In the rows, 128 means zero.
Each row of numbers stands for one element and depends on some of the facts below. Use the named rows to name the rest.

How the elements are related:
tizetir -λ-> tugru; tizetir -λ-> ropan; debon -λ-> kabrik; debon -λ-> ropan; tastute -λ-> vistom
tastute -λ-> dromek; pesi -λ-> rokaplol; koskude -λ-> rokaplol; koskude -λ-> ropan; koskude -λ-> dromek
gakla -λ-> rokaplol; gakla -λ-> ropan; peski -λ-> finu; peski -λ-> ropan; driklor -λ-> ropan
piflon -λ-> sesom; piflon -λ-> plala; skazon -λ-> tugru; klikidir -λ-> gobizem; plala -λ-> sesom
plala -λ-> ropan; plala -λ-> dromek; sabruk -λ-> nusti; sabruk -λ-> ropan; geskil -λ-> kledrum
nusti -λ-> ropan; drisar -λ-> dradrugrul; drisar -λ-> klikidir; drisar -λ-> ropan; kabrik -λ-> plala
kabrik -λ-> vistom; kabrik -λ-> lobra; kabrik -λ-> ropan; dabi -λ-> duluk; flaflo -λ-> rudrik
sesom -λ-> vistom; sesom -λ-> ropan; diflobol -λ-> fastol; klinam -λ-> finu; mesofel -λ-> zesol
duluk -λ-> ropan; zesol -λ-> vakle; zesol -λ-> sesom; zesol -λ-> klikidir; zesol -λ-> nusti
grigram -λ-> fike; ploskes -λ-> vistom; zegos -λ-> duluk; zegos -λ-> nusti; flano -λ-> sesom
troskam -λ-> guvok; ruflo -λ-> fastol; ruflo -λ-> piflon; nastan -λ-> nusti; kledrum -λ-> ropan
gufutrom -λ-> diflobol; briklun -λ-> piflon; briklun -λ-> ropan; finu -λ-> dromek; viflos -λ-> vistom
liverom -λ-> dradrugrul; liverom -λ-> rokaplol; rudrik -λ-> viflos; bitra -λ-> rokaplol; bitra -λ-> ropan
plikla -λ-> bigrom; dradrugrul -λ-> ropan; nefel -λ-> zodil; vistom -λ-> ropan; dufale -λ-> finu
braskeme -λ-> zodil; gobizem -λ-> guvok; gobizem -λ-> fike; gobizem -λ-> dromek; dromek -λ-> vistom
lobra -λ-> ropan; zemogo -λ-> grastak; kistol -λ-> zesol; kistol -λ-> skepluk; kistol -λ-> ropan
trekagrul -β-> 601; tizetir -β-> 931; debon -β-> 601; teskek -β-> 931; tastute -β-> 528
pesi -β-> 931; koskude -β-> 528; stutroza -β-> 528; kodera -β-> 931; loklun -β-> 931
fastol -β-> 931; tenam -β-> 528; boplok -β-> 528; legrik -β-> 931; koman -β-> 528
nupar -β-> 601; gakla -β-> 601; peski -β-> 601; driklor -β-> 528; rokaplol -β-> 528
skatres -β-> 601; rasok -β-> 601; piflon -β-> 601; dezik -β-> 601; zodil -β-> 931
stotur -β-> 601; skazon -β-> 528; klikidir -β-> 528; dusti -β-> 528; pletros -β-> 931
plala -β-> 601; grastak -β-> 601; sabruk -β-> 601; geskil -β-> 528; nusti -β-> 601
drisar -β-> 528; tropak -β-> 601; stuzir -β-> 931; kabrik -β-> 931; dabi -β-> 931
trotem -β-> 601; flaflo -β-> 528; sesom -β-> 931; diflobol -β-> 528; klinam -β-> 601
skepluk -β-> 931; mesofel -β-> 528; gekom -β-> 601; duluk -β-> 528; zogral -β-> 931
kuze -β-> 601; zesol -β-> 528; tugru -β-> 601; grigram -β-> 931; gana -β-> 528
ploskes -β-> 931; zegos -β-> 528; bavin -β-> 931; ploros -β-> 931; dupi -β-> 601
flano -β-> 528; troskam -β-> 528; vakle -β-> 601; tobifam -β-> 601; ruflo -β-> 931
grupok -β-> 528; nastan -β-> 601; kledrum -β-> 931; dolo -β-> 528; gufutrom -β-> 931
briklun -β-> 931; finu -β-> 931; zaplur -β-> 528; stopluzak -β-> 931; fike -β-> 528
viflos -β-> 601; liverom -β-> 931; leguskem -β-> 601; rudrik -β-> 528; ropan -β-> 601
stuplal -β-> 528; vula -β-> 601; guvok -β-> 528; bitra -β-> 601; bigrom -β-> 601
plikla -β-> 931; dradrugrul -β-> 931; nefel -β-> 601; vistom -β-> 931; dufale -β-> 931
masto -β-> 601; braskeme -β-> 931; gobizem -β-> 931; dromek -β-> 601; gebel -β-> 528
lobra -β-> 528; zemogo -β-> 601; klutas -β-> 931; kistol -β-> 528; debon -α-> trotem
pesi -α-> stutroza; stutroza -α-> duluk; kodera -α-> dradrugrul; loklun -α-> bitra; fastol -α-> grupok
tenam -α-> fastol; boplok -α-> kuze; legrik -α-> sabruk; nupar -α-> zogral; gakla -α-> gebel
peski -α-> loklun; rokaplol -α-> gana; skatres -α-> rudrik; rasok -α-> bavin; piflon -α-> bigrom
dezik -α-> zemogo; stotur -α-> stuplal; skazon -α-> drisar; klikidir -α-> tropak; dusti -α-> stuzir
plala -α-> geskil; sabruk -α-> tobifam; geskil -α-> gufutrom; tropak -α-> dufale; stuzir -α-> leguskem
trotem -α-> boplok; flaflo -α-> gakla; diflobol -α-> trekagrul; skepluk -α-> nefel; mesofel -α-> ploskes
gekom -α-> debon; duluk -α-> stopluzak; zogral -α-> skatres; kuze -α-> skepluk; grigram -α-> rasok
gana -α-> vula; ploskes -α-> dezik; bavin -α-> finu; dupi -α-> dusti; troskam -α-> fike
tobifam -α-> nupar; grupok -α-> liverom; dolo -α-> legrik; briklun -α-> tenam; finu -α-> plala
zaplur -α-> grigram; stopluzak -α-> pletros; fike -α-> klutas; liverom -α-> kistol; leguskem -α-> skazon
rudrik -α-> gobizem; stuplal -α-> troskam; vula -α-> peski; guvok -α-> dolo; bitra -α-> guvok
bigrom -α-> kodera; nefel -α-> ploros; dufale -α-> pesi; gobizem -α-> briklun; dromek -α-> diflobol
zemogo -α-> stotur; klutas -α-> zaplur; kistol -α-> sesom

Some rows with their names:
[133  76 125 158 170 114 182 180 162 204 117  95 116 112 145 205 121 140
  97 118 127 158  91 165 118 185 134  96  92 133 157  95 127 135 176 129
 129] : finu
[159  85 133  73 147 134 163 146 154 204 151 157 134 113 134 155 124 135
  94 109 133 149 115 157 137 124 121  90 128 104 130  78 183 138 156 129
 150] : trotem
[154  85 136  85 141 134 159 144 192 193 160 145 144 111 137 165 124 131
  98 110 132 158 124 159 132 125 119  89 126 100 144  75 182 137 148 130
 162] : debon
[133 103 129  83 139 117 167 140 172 231 169 126 140 117 127 153 125 124
  96 106 139 136 112 162 117 122 131 121 137 117 172  84 166 133 142 127
 157] : viflos
[134 129 130  77 153 133 190 142 149 179 117  93 178 157 115 148 119 184
  92 143 127 134 118 190 115 157 113  99  99 107 169  75 125 200 139 130
 140] : grupok
[132 112 126  69 143 135 161 144 151 195 116  92 135 142 122 148 122 186
 117 110 130 163 118 172 175 135 133 113  99 105 156  66 123 186 141 129
 126] : gana
[152  78 135  63 193 133 165 144 159 193 101 101 146 120 114 151 122 193
 107 122 132 135 126 193 137 159 109  94  99 100 166  73 126 180 150 126
 128] : boplok
[134  75 131  81 172 116 164 141 162 189 105  93 156 124 115 149 118 174
  98 110 129 140 112 234 131 166 109  91  96 102 146  71 128 157 150 130
 130] : geskil
[134  96 124 134 177 110 198 188 164 200 146  96 117 114 121 191 123 123
  95 147 128 152  98 140 113 147 121 122  98 144 157 153 127 163 167 129
 130] : gobizem
[140  95 128  77 143 123 160 141 150 199 158 128 138 116 130 156 125 125
  92 105 135 153 102 152 122 124 118 105 131 122 125  77 164 137 143 134
 138] : tugru
[136 106 124  95 153 115 181 202 153 206 117  99 117 117 136 184 123 132
  99 155 130 153 105 148 127 145 142 143  98 130 145 110 123 135 185 128
 131] : kodera
[134 116 127 128 137 114 177 137 175 225 208 103 157 122 136 153 123 123
  95 110 147 140  92 141 114 124 130 120 115 146 150  86 155 142 138 130
 151] : dromek
[136  87 130  76 168 112 185 143 172 205 121  97 149 129 114 149 123 170
 119 108 131 135 112 194 116 154 115 100  97 103 193  73 124 196 137 128
 134] : tastute
[142  95 130  79 139 123 163 143 149 199 159 130 137 113 130 155 127 123
  93 108 139 148 104 151 121 126 119 102 132 127 125  76 162 134 143 131
 142] : grastak
[169  95 134  85 146 140 162 145 171 215 167 166 144 113 134 167 125 149
  90 110 138 159 137 155 145 128 122  90 115 104 118  74 188 137 141 128
 158] : gekom
[135  95 126  99 152 115 185 209 195 185 121  97 116 117 140 194 121 128
 121 158 127 166 106 149 125 128 138 119  98 106 162 105 125 138 184 133
 138] : kledrum
[132  82 130  63 168 128 178 142 184 179 104  96 158 123 114 149 122 159
 121 122 128 142 108 196 121 124 105  90  96 103 183  71 126 182 142 130
 130] : duluk
[133 108 126  64 193 114 189 143 155 182 120  96 162 125 116 147 120 156
 116 112 130 160 130 187 133 136 108  98  99 102 161  72 126 190 152 128
 129] : zesol
[139  74 125  65 162 114 163 142 152 208 112  92 151 145 117 146 122 152
 113 113 132 148 103 188 130 124 107 116  96 103 138  74 125 207 138 127
 126] : dolo

Which element is each row?
No name comes twice in this set of rows, the named rows included.
[147  82 132  85 140 136 160 144 178 190 157 118 141 115 125 156 125 125
  94 108 132 156 106 158 115 119 109  90 143 104 152  76 160 134 149 129
 159] -> gakla
[155  78 128  66 152 121 163 145 149 199 139 146 120 115 127 151 133 125
  94 106 131 154  99 154 118 127 107  90 148 103 162  75 176 136 181 133
 147] -> nefel
[130  77 125 114 161 110 179 185 149 200 102  96 118 113 137 191 118 126
  94 114 127 162  94 199 117 162 130 120  97 135 146  91 125 131 223 129
 126] -> gufutrom
[132 138 124 135 141 124 193 194 151 182 127  97 119 118 134 175 120 151
  96 171 126 135 114 142 115 147 136 116  99 149 185 140 125 137 200 128
 161] -> liverom
[138  98 130  68 181 127 166 141 171 200 120  97 159 127 116 148 122 185
 113 112 129 145 139 195 137 147 106  94  98 101 171  76 126 184 140 125
 134] -> flaflo
[140  79 129  64 189 123 169 142 156 186 105 100 148 124 117 150 122 180
 111 111 127 139 120 193 129 147 108  93  98 101 175  74 126 183 152 127
 133] -> skazon
[159  96 132  84 142 132 159 144 160 208 165 155 146 114 132 157 125 136
  94 110 141 159 121 148 140 123 121  98 124 107 121  77 175 134 146 129
 151] -> dupi
[135  88 125 110 169 116 182 190 159 202 112  98 119 114 134 188 119 140
 104 139 130 167 105 162 121 155 135 124  94 125 153 106 123 138 195 128
 126] -> grigram
[134 117 125 113 159 112 201 203 187 182 135  94 126 116 131 202 124 125
  94 168 128 149 111 153 113 128 131 131  97 127 156 137 126 144 179 131
 139] -> briklun
[133 118 123  79 150 115 190 144 149 188 139  91 178 160 115 144 116 147
 100 111 129 147 117 183 118 128 108 113 101 116 155  76 124 206 141 130
 132] -> diflobol
[137  95 127  66 180 114 175 141 171 208 131  93 187 156 112 148 119 150
 102 112 132 135 127 207 114 125 104 112  97 103 167  98 123 197 139 127
 127] -> rudrik

Now the same elements, written a new way:
Named rows:
[138 179 142 107 128 140 102 132 152 140  98 126 138 112 161 162 125 176
 141 139 129 101 213 124 165 117 125 109 124 153 140 128 129 135] : tastute
[132 141 120 119 116 139 119 128 102 107 103 132 125 149 122 128 139 158
 140 140 117 125 196 128 155 151 170 121 128 147 169 126 112 126] : zegos
[133 165 155 110  82 129 101 122 101 125 108 119 141 156 165 171 134 163
 132 136 118 117 161 117 174 137 135 142 128 161 152 123 114 121] : rudrik
[132 159 127 122 131 120 107 141 140 109 103 141 124 167 146  76 132  64
 133 142 114 128 196 131 205 144 166 118 114 146 157 131 129 135] : driklor
[142 138 150 108  97 126 116 122 127 125 129 116 150 165 123 134 122 132
 115 135 139 139 207 116 138 149 141 120 135 166 191 126 118 127] : dolo
[116 115 106 123 147 127 137 118 147 128 160 111 124 121 152  57 132 165
 123 110 129 120  98 123  77 120 125 133 118 106 123 128 100 131] : dezik
[149 139 124 119 152 101 130 115 156 150 175 128 157 140 138  45 102  60
 111 110 132 164 154 146  68 107 147 117 111 129 141 115 130 128] : peski
[124  80 129 120 153  99 142  99 155 119 128 122 121  85 154 121 123 125
 129 131 133 120 120 143  91  98 186 119 118 112 117 125 106 109] : nefel
[122 109 112 112 135 119 142 110 138 133 152 126 128 111 154  80 124 149
 120 115 129 128 104 132  83 111 137 123 124 112 110 121 108 122] : masto
[124  72 133 121 154  97 143  98 155 118 125 121 120  83 152 122 123 118
 128 132 133 118 122 143  97  94 188 117 119 110 117 127 105 108] : kuze
[126 109  99 119 137 114 143 112 118 121 145 131 134 119 141  81 126 157
 130 113 115 139 112 142  71 113 155 125 120 117 114 118 109 122] : nastan
[131 122  72 139 172  96 133 135 149 134 130 110 148 133 150  22 127 153
 123 111 109 126  94 143 105  86 116 111 107 121 109 127 129 138] : plala
[133 119 131 113 108 105 132 105 119 142 162 116 153 137 162 102 116 141
 112 109 128 143  92 130  74 106 127 137 124 131 123 115 112 116] : nupar
[127 136 142 157 138 115 126 154 138 119 125 150 116 138 100 146 122  18
 127 130 128 146  93 139 163 135 113 138 124 119 100 137 167 138] : dradrugrul
[125 104 132 152 121 129 140 139 108 126 118 129 126 121  78 199 130 128
 128 129 134 136  81 129 122 135  96 135 142 125 111 135 152 129] : ruflo
[114 109 120 149 135 148 149 133 129 151 132 156 133 117  92 176 118 119
 145 132 131 133  96 111 129 151  88 142 146 121 103 134 159 121] : pletros
[136 111 169 145 111 124 138 133 129 138 154 120 148 136  69 216 108  98
 112 119 156 160 117 122  77 148  93 140 143 141 142 134 154 134] : loklun
[116 124 142 163 135 150 131 144 125 127 140 111 113 126  84 175 136 144
 135 120 140 124  78 113 104 152  86 158 133 111 128 141 136 141] : bavin
[153 153 145 156 108 138 114 130  71 163 123 120 140 113 101 219 132 134
 138 131 122 135  66 134 136 101  84 157 138 128 110 116 159 118] : gobizem

Rows to name:
No name comes twice in this set of rows, the named rows included.
[137 114  91 124 117 124 127 135  86 101  81 124 138 155 105 123 141 192
 136 138 106 126 179 136 164 139 158 105 132 158 167 127 121 125] -> zesol
[134 139 112 154 155 166 140 130 116 177 136 162 136  96  80 158 119 114
 161 136 126 138 121 118 119 136 100 141 143 112 118 121 165 117] -> dufale
[114 151 139 103 138 109 125 116 187 136 147 128 146  89 202 153 107 181
 127 106 135 109 125 132  65  98 108 122 113 132  72 129 122 137] -> viflos
[132 165 124 105 154 120 122 116 180 159 142 127 151  74 191 132 109 179
 131 112 133 110 141 142  76  77 104 109 114 127  76 122 133 136] -> dromek
[125 149 124 124 129 149 112 134 128 116 114 115 118 152 133  98 144 165
 136 137 124 109 185 112 163 153 141 127 124 138 175 132 105 135] -> geskil
[112 101  83 114 150 129 153 108 150 155 154 152 140 119 160  50 115 146
 133 120 121 127 113 118  97 121 125 122 130 115 103 121 121 115] -> tropak
[123 145 152 153 134 114 124 149 149 124 120 141 135 121 113 211 115  92
 134 122 131 134 102 136 129 129  92 139 123 133  87 140 167 142] -> kabrik
[137 107 122 114 139  84 136 124 181 148 168 118 159 163 153  16 102  33
  85 115 142 156 116 133 113 100 118 108 119 134 135 126 135 130] -> bitra
[138 135 145 107 108 133 122 125 133 121 125 120 141 157 118 130 124 136
 116 137 140 134 216 117 140 154 148 112 135 160 187 129 118 130] -> gana
[133 116 132 112 112 101 134 106 127 141 166 114 155 139 158  99 113 132
 108 109 132 145 103 131  72 109 128 134 125 133 129 116 112 118] -> tobifam
[114  92 104 146 142 145 150 141 155 177 127 152 133 129 101 111 121  70
 126 145 140 125  75 101 190 132  57 125 154 115 101 138 174 120] -> pesi
[131 131  87 117 134 151 128 127 118 145 101 147 138 144 124  85 133 161
 147 148 114 118 200 114 181 142 141 109 138 147 165 124 127 118] -> klikidir

The same elements again, as new rows of numbers:
Known rows:
[131 125 124  84 117 140 123 135 134 165 135 112 124 168  95 107 129 103
 154 116 153 154 159 127  82 107 159 116 117 104  62 124 129 104 100 117
 126 102 121 114 145 120 111 133 119 111 113 145 117  63  80 139] : mesofel
[116 137 106  77 123 134  93 159  88 126 160  76 123 179 130 124 139 105
 146  90 126 122 113 126 106 129 168 108 140 111  58 117 165 140 118 137
 110 140  87 160 155 110 140 149 142 100  51 116 104 107  75 117] : vakle
[133 139 131  52 145 135 119 157  95 174 127  67 100 192  68 145 109 137
 152  51 156 139 125 128 124 117 142  95 135  82  38 123 138  84 136 129
 104 101 101 153 161 119 131 120 111 142  46 152  92  46 124 122] : zogral
[128 130 104  72 105 138 106 154  82 129 167  80 118 184 129 131 147 108
 147  73 133 114 122 127 113 144 164 112 140  96  64 117 144 123 112 151
 104 131  98 158 142 118 147 139 144  88  54 102 107  94  71 122] : tropak
[122 155 128  67 164 148 105 161  92 166 126  67 101 191  65 141 117 129
 157  76 135 142 119 128 105  97 133  94 136 102  30 118 155  97 145 119
 100 116 107 163 167  98 124 117 115 135  51 163  95  47 117 126] : dradrugrul
[120 127 129  92 123 143 113 141 139 165 130 108 123 158  95 101 129  99
 154 129 149 152 150 124  88  94 152 121 122 120  60 129 132 114  98 106
 122 113 120 117 150 110 107 131 111 114  98 151 121  70  79 144] : koskude
[129 123 125  85 113 139 121 132 139 169 129 111 129 170  95 104 136 102
 147 116 158 150 156 127  92 108 154 121 118 107  66 129 125 102 100 120
 126 109 122 116 148 115 108 135 113 113 106 148 120  63  85 142] : kistol
[113 132 109  83 119 143  90 157  92 124 159  82 123 176 128 125 139 104
 140  87 133 115 106 122 109 127 164 112 140 116  56 122 161 133 119 132
 109 143  95 161 151 106 142 148 137  97  46 119 106 107  74 124] : nastan
[140 126 129  78 111 136 135 139 127 172 137 103 116 164  96 106 132 109
 159 114 155 150 167 124  89 113 157 124 121 101  61 121 120 107  93 123
 115  97 117 114 142 123 113 120 121 111 109 133 125  63  78 141] : dusti
[130 130 130  73 113 149 119 130 129 166 132 101 119 164  94 106 127 107
 159 121 159 156 176 120  83 113 161 129 120 117  66 124 114 115  95 123
 118 107 114 119 154 131 118 127 126 118 110 131 111  54  85 131] : diflobol
[127 122 104  75 108 125  92 150  81 124 153  84 128 194 134 131 139 122
 136  75 149 123 121 128  96 149 162 120 132 119  61 124 152 132 130 144
 109 151 100 162 147 110 141 150 143  87  56 125  98  93  67 118] : plala
[120 149 129  72 159 154 104 161  96 164 127  69 101 187  61 141 114 130
 156  73 140 139 113 127 110  98 130  96 135 100  30 124 147  91 142 116
 100 119 112 163 162  99 128 116 111 131  46 165  96  47 115 131] : tizetir
[128 126 106  71 105 138 107 155  85 129 163  81 120 181 129 130 142 111
 145  71 137 113 120 125 111 145 168 113 138  96  61 119 148 124 113 149
 104 131  94 158 142 120 150 141 144  91  53 102 106  98  73 123] : leguskem
[129 122 109  64 105 127 106 153  91 132 161  83 117 179 134 128 131 114
 134  66 153 113 117 120 120 146 175 109 139  98  63 123 149 126 114 142
 111 124  86 152 146 130 146 150 135 107  46 105 102 107  81 116] : nupar
[132 123 108  66 109 128 106 154  89 129 164  84 114 176 134 131 127 114
 135  66 153 113 120 120 118 145 173 109 140 101  62 122 150 126 114 141
 110 124  86 153 143 133 145 149 135 106  47 104 102 109  77 115] : tobifam
[124 132  97  81 112 145  95 145  89 122 162  92 125 190 127 131 153 104
 138  74 136 113 116 126 108 141 161 110 138 107  67 120 150 118 125 147
 108 144 107 163 142 112 145 152 139  88  58 113 104  91  70 125] : debon
[121 150 102  69 128 127 103 157  77 128 161  74 124 185 136 122 142 108
 137  97 120 123 120 116  97 124 172 109 140 117  52 106 177 145 124 140
 107 139  81 163 162 105 135 149 145 108  60 112 103 109  79 116] : ropan
[125 141 126  64 145 148 112 150 100 169 124  75 111 204  64 146 127 129
 147  56 146 138 120 130 117 113 133  96 130  86  40 123 141  76 145 134
 106 117 116 157 160 101 130 124 111 130  55 163  96  36 125 130] : liverom
[132 111 117  70  95 119 106 162  75 132 155  73 124 188 131 132 130 130
 146  71 149 118 122 128  97 154 165 125 130 112  51 124 146 136 120 143
 104 144  96 161 141 110 147 136 149  79  54 116 103  98  66 120] : rasok

Rows to name:
No name comes twice in this set of rows, the named rows included.
[135 131 103  73 113 135 104 154  80 126 168  86 108 175 130 132 134 113
 145  70 144 114 123 122 112 145 167 109 144 101  63 120 148 125 117 141
 102 124  96 158 137 129 146 141 141  94  52 101 103 102  64 120] -> vula
[128 116 135  81 109 150 143 143 130 169 139 105 124 161  88 108 115 108
 164 116 146 146 158 117  73 110 176 117 113  90  47 119 130 101  92 113
 123  88 119 116 146 128 127 125 129 109 124 129 112  71  89 144] -> stuplal
[118 133 115  71 113 133 103 167  86 131 166  70 116 171 130 127 133 107
 152  88 124 113 113 123 112 128 167 113 142 108  53 119 157 140 107 137
 104 132  84 157 152 114 143 135 143  97  43 105 110 107  76 122] -> grastak
[132 129 137  60 142 144 124 167  84 167 129  64 104 194  58 152 101 148
 164  57 146 140 126 132  94 122 145 100 127  84  20 120 142  86 140 126
 100 107 112 159 156 111 140 109 126 118  64 154  87  43 115 127] -> klutas
[125 149 129  42 141 149 111 146  93 174 123  59 112 205  62 144 125 132
 156  63 146 147 138 130 115 119 142 103 130  89  44 113 132  91 136 148
 106 115 100 158 178 115 135 120 123 144  57 147  86  27 136 114] -> fastol
[133 115 129  77 118 127 133 146 125 168 133 107 128 170  95 111 116 113
 166 118 144 165 163 138  63 114 175 113 109  94  52 117 138 115  98 117
 130  94 114 111 149 122 116 131 134 108 124 144 109  69  80 132] -> fike
[111 129 107  82 121 141  88 157  91 123 158  82 122 175 128 125 138 102
 147  87 130 118 107 129 109 129 164 108 139 112  60 123 160 134 114 134
 112 141  92 158 153 110 145 150 140  95  43 120 104 106  73 120] -> klinam
[123 109 129  87 116 142 128 143 133 164 135 114 127 165  89 112 114 105
 169 114 146 158 154 136  70 113 174 112 109  88  53 122 133 105  95 112
 132  93 121 111 145 125 122 133 131 103 121 146 110  69  82 136] -> troskam
[144 148 122  61 157 144 116 157  85 164 138  74  81 186  66 151 107 137
 158  52 155 140 133 128 111 115 133  90 142  87  38 121 136  86 141 121
  92  96 112 157 147 126 128 112 114 133  53 145  92  44 102 124] -> loklun
[116 116 110  77 103 154 113 160  90 122 169  87 124 175 122 134 129 106
 149  71 129 107 107 118 102 142 185 105 133  84  50 119 155 115 109 140
 110 120 100 158 143 127 163 146 148  89  65  97  98 101  83 125] -> zemogo

